cols: B W A N
[-5.47,+2.10,+9.06,-7.86] : bazo
[+6.54,+4.39,-4.52,-0.25] : vada
[+5.11,+4.59,-4.81,+0.20] : Kug
[+9.05,+0.16,+0.24,+0.02] : Kimol
succ: [+9.06]
[-7.86]
col: [+2.10,+4.39,+4.59]
W

cols: T E U J
[+2.00,-1.56,-1.75,-1.92] : vada
[+2.66,-1.64,-1.92,-2.96] : Bozed
[-1.38,-1.41,+2.23,+0.32] : Kimol
[+1.19,-0.86,-4.16,+1.06] : Mib
[+0.37,+2.78,-1.01,-0.15] : rafu
[+4.47,-4.22,+0.38,+0.11] : zasid
[+0.66,+0.87,+0.66,-2.26] : Kug
[-1.38,-1.41,+2.23,+8.17] : bazo
[+1.41,-2.43,-2.20,+2.36] : Demu
[+1.05,-3.00,+1.62,+1.61] : fot
[-0.55,+4.96,-4.14,-2.54] : Sur
succ: [+0.38]
[+0.11]
col: [-1.92,+2.23,-4.16,-1.01,+0.38,+0.66,+2.23]
U

cols: X H V Z
[-0.64,-4.45,-1.64,+3.12] = vada
[+2.90,+4.31,-2.08,-2.09] = bazo
[+5.31,+0.65,-3.08,-0.95] = zasid
[-4.82,+7.18,-1.71,+1.89] = Kimol
[-0.79,-1.01,-0.15,+0.56] = Sur
[+0.69,+0.75,-2.20,-6.79] = Mib
[+0.69,+0.75,-2.20,-1.05] = Gopov
[+0.78,+1.08,+3.05,-0.16] = Bozed
[+0.69,+0.75,-2.20,+0.09] = Demu
[-4.82,-5.45,-1.71,+1.89] = Kug
col: [-0.15,-2.20]
V
succ: [-2.08]
[-2.09]
col: [+2.90,+5.31,-4.82,-0.79,+0.69,+0.69,+0.78,+0.69,-4.82]
X

cols: M D Q F G
[+2.08,+1.54,-4.30,+1.46,+2.58]  Demu
[+0.55,+6.91,-2.98,+4.64,+2.72]  Sur
[+2.08,+1.54,-4.30,+5.96,-1.72]  bazo
[+8.17,-0.44,-4.78,+6.75,+2.57]  Bozed
[+0.55,-3.77,-2.98,+4.64,+0.56]  Gopov
[+1.83,+3.33,-4.44,+5.97,-0.99]  rafu
succ: [-0.44]
[-4.78]
succ: [+6.75]
[+2.57]
col: [+1.54,+6.91,+1.54]
D
col: [+1.54,+6.91]
D

cols: R Y K L
[+0.45,+1.72,+0.14,+3.95]  Bozed
[+3.06,-0.58,+0.15,+0.02]  bazo
[-3.35,+1.42,-4.69,+4.64]  rafu
[-1.45,-0.57,-2.58,+0.19]  zasid
[-5.14,+1.90,-2.11,+5.02]  fot
[-4.60,+2.69,-4.00,-0.59]  Demu
[-4.94,+2.78,-7.96,+4.73]  Kimol
[-5.31,+4.20,-2.22,-3.13]  vada
[-3.56,+2.79,-2.21,+3.45]  Kug
[-4.60,+2.96,-5.38,+6.21]  Mib
[-3.12,-2.02,-7.84,-1.39]  Sur
[-2.67,-0.79,+0.68,-0.49]  Gopov
col: [+2.78,+4.20,+2.79,+2.96,-2.02,-0.79]
Y
col: [+2.79,+2.96]
Y
succ: [+1.72]
[+0.14]
succ: [-3.12]
[-2.02]
col: [+4.20,+2.79]
Y
succ: [+2.78]
[-7.96]
succ: [-0.58]
[+0.15]

cols: tazak vit Fekov satom
[+0.16,+0.18,-1.60,-3.14] -> Kimol
[+3.78,-5.15,-5.16,+1.55] -> Kug
[+7.12,+1.41,-5.52,-3.13] -> Demu
succ: [-5.16]
[+1.55]
succ: [-5.15]
[-5.16]
succ: [+0.18]
[-1.60]
col: [-5.16,-5.52]
Fekov
succ: [-5.52]
[-3.13]
col: [-5.15,+1.41]
vit
succ: [+7.12]
[+1.41]

cols: Kobuz Zad fonus suz zor zik
[-6.87,+4.47,-2.54,-6.88,+4.33,-9.05] -> Kug
[-6.87,+5.87,-2.54,-4.44,-2.55,+6.92] -> rafu
[-6.87,+5.87,-2.54,-4.44,+4.33,-9.05] -> Mib
q: [-6.87,+5.87,-2.54,-4.44,-2.55,+6.92]
rafu
q: [-6.87,+5.87,-2.54,-4.44,+4.33,-9.05]
Mib
q: [-6.87,+4.47,-2.54,-6.88,+4.33,-9.05]
Kug
col: [-9.05,+6.92]
zik

cols: vot tomig Tafes doz zuku Nuko bugin zoma tatut Kekog
[+1.13,-0.42,+6.83,-5.62,+5.00,-4.99,-0.29,+6.00,-1.46,+2.28] = Kug
[+8.28,+6.01,+3.18,-5.96,+1.76,+1.08,+3.62,+1.02,+4.53,+2.07] = fot
[+1.13,+0.13,+6.83,-5.62,+5.00,-4.99,-0.29,-1.33,-1.46,+2.28] = Sur
col: [+1.02,-1.33]
zoma
succ: [-5.96]
[+1.76]
succ: [+6.01]
[+3.18]
succ: [-1.33]
[-1.46]
col: [+6.83,+3.18]
Tafes

cols: Rokuf zop Bar geda deg domu dufe zan
[+0.26,-0.91,-0.34,+1.98,-0.88,+0.06,+1.93,-0.82]  Mib
[-0.85,+0.71,-1.79,-1.75,-0.70,-0.91,-4.09,+1.50]  Bozed
[+0.00,-1.38,-0.63,+3.35,-1.41,+0.42,+3.79,-1.51]  Kug
[+0.06,-0.37,-1.08,+3.14,-1.32,+0.99,+2.24,-0.22]  Gopov
[+0.55,+1.65,+0.00,+1.73,-0.75,+1.40,-1.59,+0.89]  zasid
[-2.72,-0.56,-1.72,-3.64,-2.23,-2.25,-1.91,-0.26]  Demu
[+1.84,-4.22,+3.81,-0.80,+0.79,-3.82,+2.83,-3.84]  fot
[-2.04,+0.46,-3.07,-2.45,-1.94,-1.47,-1.58,+1.36]  Sur
[-4.60,+2.66,-4.33,+0.99,-5.72,+1.03,-2.61,+2.15]  vada
[-1.12,+6.27,-5.28,+1.41,+0.25,+6.19,-4.23,+6.15]  Kimol
[-7.29,+0.59,-5.45,-3.46,-4.78,-0.51,-4.29,-0.84]  rafu
[-1.64,+0.05,-0.95,-1.71,-1.15,-0.93,-1.12,+0.22]  bazo
col: [-0.22,+0.89,-0.26,-3.84,+1.36,+2.15,+6.15]
zan
col: [-0.37,+1.65,-0.56,-4.22,+0.46]
zop
col: [-4.33,-5.28]
Bar
succ: [-1.59]
[+0.89]
col: [+3.79,+2.24,-1.59,-1.91]
dufe
succ: [-1.47]
[-1.58]

cols: ler fud Vurod sovod
[-2.36,+0.68,-0.72,+5.77] = Demu
[-0.61,-0.40,-0.69,-7.64] = Gopov
[-0.74,+0.68,-0.72,-8.76] = fot
[+0.37,-0.43,+0.23,-8.76] = bazo
[-0.74,+0.68,-0.72,+5.77] = Kug
col: [-2.36,-0.61,-0.74]
ler
succ: [+0.23]
[-8.76]

cols: Bilem lebi gegun laro
[+2.03,+6.28,-1.31,+0.16] = rafu
[+1.84,+7.26,-0.83,+0.85] = Mib
[+1.83,+6.76,-1.07,+0.56] = Kug
[+0.57,+0.87,-2.37,-0.60] = zasid
[+1.89,+6.48,-1.22,+0.34] = vada
[+2.02,+6.28,-1.30,+0.14] = Bozed
[+1.84,+7.29,-0.82,+0.88] = Gopov
[+2.93,+5.65,-1.83,-0.49] = Demu
[+2.03,+6.28,-1.31,-0.57] = fot
succ: [+6.76]
[-1.07]
succ: [+5.65]
[-1.83]
succ: [-1.22]
[+0.34]

cols: mase Zafaz peguz setop kufek Sudap lazo leni sovev
[-1.51,+2.11,-3.60,-1.50,-0.05,-0.97,-2.24,+5.19,-2.18]  Kug
[-2.34,+5.78,-4.13,+0.83,+3.67,-3.78,-4.46,+4.75,-0.78]  vada
[-1.37,-3.33,-2.48,-3.74,-0.24,-2.48,-2.75,+9.14,-2.75]  fot
[-0.44,-3.64,-0.23,-2.83,-0.22,-2.08,-2.09,+0.49,-0.71]  Mib
[+1.35,+3.69,+2.97,+2.74,+3.26,+2.14,+1.26,-1.46,+2.54]  Sur
[-1.27,+0.79,-1.70,-2.60,-2.50,+0.02,-2.19,+3.78,-3.00]  rafu
[+3.32,-0.08,-2.33,-3.86,-0.14,-2.14,-2.51,+0.30,+1.02]  bazo
[+3.13,+4.12,-5.56,+1.40,+5.92,-5.12,-1.07,+1.45,-2.87]  Gopov
[+3.58,+0.88,+0.46,-2.07,+1.26,+2.02,+0.52,-6.07,+0.27]  zasid
col: [-0.78,-2.75,-0.71,+2.54,-3.00,+1.02,-2.87]
sovev
col: [-0.23,+2.97,-1.70,-2.33,-5.56]
peguz
succ: [+2.11]
[-3.60]
succ: [-2.51]
[+0.30]
succ: [-3.60]
[-1.50]

cols: pav Bel ganub disa gidil suza nulop ras Zezin
[+0.06,+0.02,+0.28,+0.04,-0.35,-1.08,-2.29,-1.65,-1.39] = zasid
[-0.43,+0.18,+1.84,-1.29,+3.87,+4.23,+1.88,+4.95,-3.32] = rafu
[-0.03,+0.10,+1.89,-1.63,+0.89,-1.22,-2.77,-2.27,-3.72] = Gopov
[+0.05,-0.36,-3.49,-0.24,+0.00,+1.98,+1.26,+0.84,-0.35] = bazo
[+0.18,-0.02,-1.56,-0.37,+2.02,+2.02,+1.25,+1.34,-0.74] = Bozed
[-0.33,+0.38,+4.89,+7.49,+3.20,+3.56,-2.22,+5.24,+1.98] = Demu
succ: [-2.27]
[-3.72]
col: [+0.10,-0.36,-0.02]
Bel
col: [+1.88,-2.77,+1.26,+1.25,-2.22]
nulop

cols: kosav Vubos zasas fofo sefo vis ged Zeva tik
[-2.05,-7.78,-6.23,+3.60,-1.03,-3.71,-2.06,-2.52,+0.21] = bazo
[+0.45,-1.36,-1.22,-0.90,-3.51,-3.87,+1.33,-1.98,-7.79] = rafu
[-2.05,-1.36,-1.22,-0.90,-3.51,-3.87,+1.33,-1.98,-1.35] = Gopov
col: [-1.98,-1.98]
Zeva
succ: [-1.03]
[-3.71]
col: [-3.87,-3.87]
vis
succ: [-7.78]
[-6.23]
succ: [+0.45]
[-1.36]
col: [-1.22,-1.22]
zasas

cols: gora nizi kof suse Zafud deref Mas
[+0.24,+5.60,+4.86,+1.79,-5.46,+2.10,-2.96] : Kug
[+2.35,-3.27,-3.65,+2.78,-5.30,-0.01,-6.00] : Mib
[-4.78,+2.41,+0.89,+2.20,-7.59,-0.10,-3.01] : Demu
[-7.38,+0.92,-2.43,+2.91,-3.25,+2.24,-4.27] : fot
[-2.16,-1.06,+1.93,+3.30,-5.65,+4.03,-5.74] : Sur
[-2.56,+0.01,-4.15,+2.35,+1.52,-2.47,-4.19] : rafu
[+4.79,+0.55,+0.65,+4.87,-5.00,-6.52,+2.96] : Gopov
[-0.69,+4.07,-3.52,-0.04,+8.10,+2.40,-0.24] : Kimol
[-4.04,+1.81,-1.44,-2.52,+6.56,-1.62,+5.44] : bazo
[+0.64,+9.57,+2.85,-0.62,+0.17,-0.71,+1.51] : Bozed
succ: [+4.86]
[+1.79]
succ: [+0.89]
[+2.20]

cols: pagib favin Dadag ges kota pap Bituv Fibuk Disak faz
[-0.44,+2.80,-2.57,-3.19,-0.04,+0.80,+1.69,+6.39,+1.34,-0.15] = rafu
[-1.35,-0.28,+0.70,-0.20,+0.56,-0.92,-1.18,+3.49,+1.13,+0.44] = Demu
[-1.61,-1.58,+2.40,+3.46,+3.65,+0.71,-7.35,+3.83,+0.74,+2.15] = Kug
[-1.14,-0.86,+1.57,-1.78,-2.09,+2.22,+3.13,+0.20,+0.98,+1.36] = Bozed
[-1.25,+3.07,-1.28,-1.48,-2.55,+1.08,-3.59,+4.06,-0.08,+2.64] = vada
[+2.49,-0.99,+1.84,-0.91,+0.37,-1.02,-1.60,-0.40,+1.89,-1.53] = Gopov
[-2.76,+3.39,-0.53,+0.26,-1.34,-3.84,+3.04,-3.66,+2.27,+5.18] = bazo
[-0.43,-1.62,+0.29,-6.69,+1.36,-0.76,-3.87,+4.94,+1.16,-1.32] = fot
col: [+0.44,+2.15,+1.36]
faz
col: [+0.71,+2.22,+1.08]
pap
col: [+2.49,-2.76]
pagib
succ: [-1.60]
[-0.40]
succ: [-1.35]
[-0.28]
col: [+4.06,-0.40]
Fibuk

cols: rol tatil Gimeg kebu Tup Sim vub
[+2.62,+2.73,+3.28,+7.18,+5.52,+0.55,+0.79] -> Mib
[-2.19,-0.66,+0.11,+4.89,-5.82,+4.56,+4.77] -> zasid
[-4.18,+1.58,+4.75,-2.20,+3.88,-3.94,-5.47] -> Gopov
[+4.88,+4.22,+1.76,+3.43,+6.86,+1.66,-0.25] -> Demu
[-1.42,+0.86,+1.10,+8.79,+3.68,+0.95,-3.39] -> vada
[+4.18,-0.70,-4.28,+5.70,+0.58,+0.09,+6.16] -> rafu
[+6.48,-3.41,+4.38,-4.99,+0.17,-2.63,+1.68] -> Kug
col: [+3.68,+0.58]
Tup
col: [-2.20,+3.43]
kebu
col: [+0.79,+4.77,-5.47,-0.25,-3.39]
vub
col: [+1.66,+0.95]
Sim
col: [-0.66,+1.58]
tatil
succ: [+4.18]
[-0.70]

cols: nidip Nurig bis Gapa Pokef pevop pigu
[+7.21,-2.97,+7.37,+0.04,+4.10,+2.83,-2.22] : rafu
[+7.21,-2.97,+7.37,-6.98,-9.23,+2.15,+0.78] : Kimol
[-7.98,-5.83,-6.59,-6.97,+3.11,-1.41,-7.64] : Gopov
col: [+2.15,-1.41]
pevop
col: [+2.83,+2.15]
pevop

cols: nunas Rom Zuzip nobat
[+4.35,-4.35,+3.45,+2.80] = Mib
[+2.17,+2.42,+4.36,-3.63] = zasid
[+8.72,-1.56,-2.43,-1.04] = Kimol
[+0.02,+1.41,+1.10,+4.34] = Sur
succ: [-1.56]
[-2.43]
succ: [+4.36]
[-3.63]
col: [+4.36,-2.43]
Zuzip
succ: [+4.35]
[-4.35]

cols: Rovu dem Vafe koto Libo dalu dete ven
[+2.52,+4.85,-0.25,-0.89,+5.01,-1.87,-4.18,+5.62] : bazo
[-1.47,+0.02,-0.01,-2.60,+5.49,-0.65,+0.42,+4.75] : Bozed
[+2.85,+2.01,+2.73,-3.13,+9.45,-0.90,-1.16,+4.27] : vada
col: [-2.60,-3.13]
koto
col: [+5.49,+9.45]
Libo

cols: Bor kodev Vuba Kez Lisus funi Nol dagu buzes
[-3.89,-1.39,-1.35,-0.37,-3.76,-0.02,+0.95,+1.83,-0.64] = Mib
[-2.97,-1.91,-1.22,+2.57,-6.23,-4.00,+0.15,-0.37,-5.56] = fot
[+8.82,+3.45,-1.74,-2.25,-2.25,-3.92,-0.97,+0.78,-1.34] = bazo
[-3.96,-1.02,-1.82,+2.15,-1.71,-5.00,-1.83,-1.64,-1.14] = Kimol
[+4.24,+2.76,+6.83,-1.73,-5.80,-1.98,-1.16,+5.58,-4.45] = Demu
[+1.26,+0.18,-2.06,-0.98,-4.84,-2.36,+1.35,+1.91,-1.49] = Gopov
[+8.30,+3.82,-1.72,-2.18,+0.04,-5.93,-2.24,+0.22,+0.66] = Sur
[-4.13,-2.43,-2.02,+0.81,-9.49,+6.79,+2.16,-0.65,-6.78] = Kug
col: [-1.39,-1.91,+3.45,-1.02,+2.76]
kodev
succ: [+2.76]
[+6.83]
succ: [+1.83]
[-0.64]
col: [-1.71,-5.80,-4.84,+0.04]
Lisus
succ: [-1.74]
[-2.25]

cols: rili sok zom dep gel Dofum mirug nira
[+4.83,+3.77,+4.16,-3.29,-1.36,+2.95,+3.51,+4.87] : Mib
[+1.29,-1.97,+4.89,+0.58,-1.43,+4.64,+1.56,+0.59] : fot
[+2.39,+2.76,+6.68,-0.17,-4.98,+2.87,+7.32,-0.08] : Gopov
[+4.60,+4.88,+8.35,+0.41,-5.04,+1.15,+8.01,-1.19] : zasid
[+1.15,+3.53,+8.22,+1.78,-3.02,-3.59,+3.02,-0.43] : bazo
[+2.39,+2.76,+6.68,-0.17,-4.98,+2.87,+7.32,+6.24] : vada
col: [+1.15,+2.39]
rili
col: [+2.87,+1.15]
Dofum
col: [+2.39,+4.60,+1.15,+2.39]
rili
succ: [+2.95]
[+3.51]
col: [-5.04,-3.02,-4.98]
gel
col: [-3.02,-4.98]
gel
col: [+2.95,+4.64,+2.87,+1.15]
Dofum

cols: vozeg bev zes rig nuruk Gomat
[+6.09,-4.09,+2.61,+2.06,+5.87,-3.68] -> bazo
[+7.07,+7.75,+3.83,-3.67,-0.86,+3.81] -> vada
[+3.32,-0.86,+5.79,+2.54,-0.19,+1.98] -> Demu
[+7.07,+7.75,+3.83,-3.82,-0.87,+3.81] -> Mib
succ: [+6.09]
[-4.09]
col: [+3.83,+5.79,+3.83]
zes
succ: [+5.87]
[-3.68]
succ: [-0.87]
[+3.81]

